Here is a tiny trained network, its code and every weight. The questions are about switching its units off for an input and a target symbol, where a switched-off unit gives its printed mean instead of its output.

import numpy as np


def w(rows, s, z=0):
    codes = np.array(rows[::2]) - 128.0
    scale = np.full(codes.shape[1], s)
    scale[-1] = z or s
    return codes * scale


def f(y):
    return y / 2 * (1 + np.tanh(0.7978845608 * (y + 0.044715 * y**3)))


def softmax(a):
    e = np.exp(a - a.max(-1, keepdims=True))
    return e / e.sum(-1, keepdims=True)


def log_softmax(a):
    a = a - a.max(-1, keepdims=True)
    return a - np.log(np.exp(a).sum(-1, keepdims=True))


def net(x, mask):
    ids = ['ΘΛΨΩβδεζημξπτφ'.index(c) for c in x.split()]
    T = len(ids)
    res = E[ids] + P[:T]
    r = res
    for j in range(3):
        rows = slice(4 * j, 4 * j + 4)
        q, k, v = (r @ M[0][rows].T for M in (Q, K, V))
        z = softmax(np.where(np.tri(T) > 0, q @ k.T / 4**0.5, -1e9)) @ v
        o = O[0][rows]
        res = res + np.where(mask[j], z, o[:, -1]) @ o[:, :-1]
    y = f(res @ A[0][:, :-1].T + A[0][:, -1])
    res = res + np.where(mask[3:19], y, B[0][:, -1]) @ B[0][:, :-1]
    return log_softmax(res[-1] @ U[:, :-1].T + U[:, -1])


Q, K, V, O, A, B = {}, {}, {}, {}, {}, {}
E = w([
[125,21,184],'Θ',
[207,81,100],'Λ',
[158,88,96],'Ψ',
[52,51,84],'Ω',
[173,48,43],'β',
[119,97,96],'δ',
[135,145,57],'ε',
[195,140,157],'ζ',
[126,187,220],'η',
[88,78,252],'μ',
[91,109,125],'ξ',
[96,184,185],'π',
[65,126,138],'τ',
[187,185,218],'φ',
],0.015)
P = w([
[183,250,67],'0',
[90,2,199],'1',
[78,21,204],'2',
[80,34,220],'3',
[63,46,238],'4',
[80,41,251],'5',
],0.0086)
Q[0] = w([
[153,180,161],'h0',
[98,201,80],'h0',
[159,146,212],'h0',
[187,195,122],'h0',
[143,113,245],'h1',
[78,93,155],'h1',
[182,183,111],'h1',
[185,125,131],'h1',
[156,96,246],'h2',
[145,130,63],'h2',
[124,66,175],'h2',
[159,76,132],'h2',
],0.014)
K[0] = w([
[129,27,61],'h0',
[45,35,253],'h0',
[45,197,161],'h0',
[101,19,136],'h0',
[122,216,85],'h1',
[163,201,44],'h1',
[99,43,162],'h1',
[95,115,89],'h1',
[121,213,34],'h2',
[199,111,169],'h2',
[57,162,11],'h2',
[74,244,46],'h2',
],0.0073)
V[0] = w([
[131,163,174],'h0',
[228,120,126],'h0',
[187,198,143],'h0',
[68,150,135],'h0',
[4,78,110],'h1',
[122,154,168],'h1',
[100,187,120],'h1',
[185,106,94],'h1',
[77,136,98],'h2',
[211,57,133],'h2',
[135,98,242],'h2',
[111,152,123],'h2',
],0.016)
O[0] = w([
[204,99,106,152],'h0',
[134,191,180,195],'h0',
[178,183,149,226],'h0',
[164,89,86,101],'h0',
[64,74,113,2],'h1',
[177,72,113,135],'h1',
[223,89,44,153],'h1',
[124,191,163,161],'h1',
[126,149,64,115],'h2',
[111,195,210,130],'h2',
[207,64,254,79],'h2',
[140,102,63,134],'h2',
],0.0099,0.012)
A[0] = w([
[195,132,41,112],'n0',
[223,153,155,105],'n1',
[103,102,208,79],'n2',
[135,95,146,207],'n3',
[67,151,110,105],'n4',
[110,75,23,254],'n5',
[116,161,172,122],'n6',
[92,165,181,83],'n7',
[248,187,95,172],'n8',
[133,105,203,88],'n9',
[155,213,45,220],'n10',
[159,160,62,15],'n11',
[144,166,83,130],'n12',
[109,109,191,167],'n13',
[21,155,97,59],'n14',
[165,169,168,161],'n15',
],0.011,0.004)
B[0] = w([
[80,83,125,181],'n0',
[144,100,145,234],'n1',
[146,102,138,161],'n2',
[133,231,150,144],'n3',
[161,161,15,152],'n4',
[70,143,172,188],'n5',
[73,95,92,182],'n6',
[113,78,94,178],'n7',
[118,149,89,251],'n8',
[130,126,128,177],'n9',
[100,95,145,209],'n10',
[166,96,154,156],'n11',
[152,100,251,158],'n12',
[128,127,135,161],'n13',
[253,141,79,164],'n14',
[91,167,104,218],'n15',
],0.0079,0.027)
U = w([
[131,132,87,67],'Θ',
[236,84,34,42],'Λ',
[7,224,165,26],'Ψ',
[164,24,60,75],'Ω',
[172,82,201,71],'β',
[123,223,18,2],'δ',
[114,108,2,136],'ε',
[70,123,223,145],'ζ',
[117,150,67,211],'η',
[52,70,94,134],'μ',
[78,188,92,178],'ξ',
[69,104,91,215],'π',
[123,207,142,223],'τ',
[211,182,102,160],'φ',
],0.0063,0.0074)

Each question gives the input, a string of symbols that net reads in full, and the target symbol t.
The units are the heads (4 rows each of Q, K, V and O) and the neurons (one row each of A and B). Each row of codes is followed by its name. A weight is (code - 128) times the scale printed after its matrix; where a second scale follows, it is the last column's (O, A, B and U).
mask holds one flag per unit, heads first, then neurons. A switched-off unit (its flag False) gives its mean, the last column of its rows in O or B, instead of its output. The means were averaged over made-up inputs and are rounded, as every weight is.
A unit's drop is (log p(t) with every unit on - log p(t) with that unit switched off) / (log p(t) with every unit on - log p(t) with every unit switched off).
The circuit of an input: a set's keep is (log p(t) with only the set's units on - log p(t) with every unit switched off) / (log p(t) with every unit on - log p(t) with every unit switched off). Starting from the 12 units with the biggest drops (on a tie, the unit counted first), units are removed one at a time, each time the one whose removal leaves the highest keep (on an exact tie, the one counted first), for as long as the keep stays at least 0.8.
units of the circuit, in order: the units of the circuit, biggest drop first
unit that matters most: the unit with the biggest drop
top k neurons: the k neurons with the biggest drops, biggest first
heads that matter: for each layer, one digit per head in row order, 1 if its drop is at least 0.15 and else 0, layers parted by /
drop of u: that unit's drop, to one decimal
input π ζ β, target Ω: top 3 neurons	[n15, n0, n11]
input φ π π, target φ: units of the circuit, in order	[h1, h0]
input μ τ η π Θ δ, target β: heads that matter	001
input π μ Λ Λ, target Ω: units of the circuit, in order	[h2, n0, h1]
input Θ φ η φ τ, target ζ: heads that matter	011
input Ω Λ ξ Θ φ φ, target ε: top 2 neurons	[n14, n4]
input π φ τ, target Ω: unit that matters most	h1
input π η Ω, target Ω: units of the circuit, in order	[h1, h2]
input φ ε φ ε π τ, target φ: units of the circuit, in order	[h1, h0]
input Ω β μ Θ Ψ, target ε: units of the circuit, in order	[h2, h0]
input Θ ξ ζ, target ζ: units of the circuit, in order	[h2, h1]
input μ μ Ω τ Λ ζ, target β: heads that matter	011
input β ζ ζ, target δ: units of the circuit, in order	[h2, n14, n4, h0]
input Θ δ δ η π, target ζ: units of the circuit, in order	[h2]
input τ Ω φ, target μ: top 3 neurons	[n5, n0, n14]
input μ δ Ω μ, target β: units of the circuit, in order	[h2, h0, n8]
input Ω μ ζ, target ε: drop of n8	-0.1
input τ δ μ η, target μ: drop of n5	0.2
input τ Ψ Ω, target μ: drop of n2	0.0
input Λ Λ η, target Ψ: unit that matters most	h1
input φ ε Ψ, target φ: drop of n14	-0.1
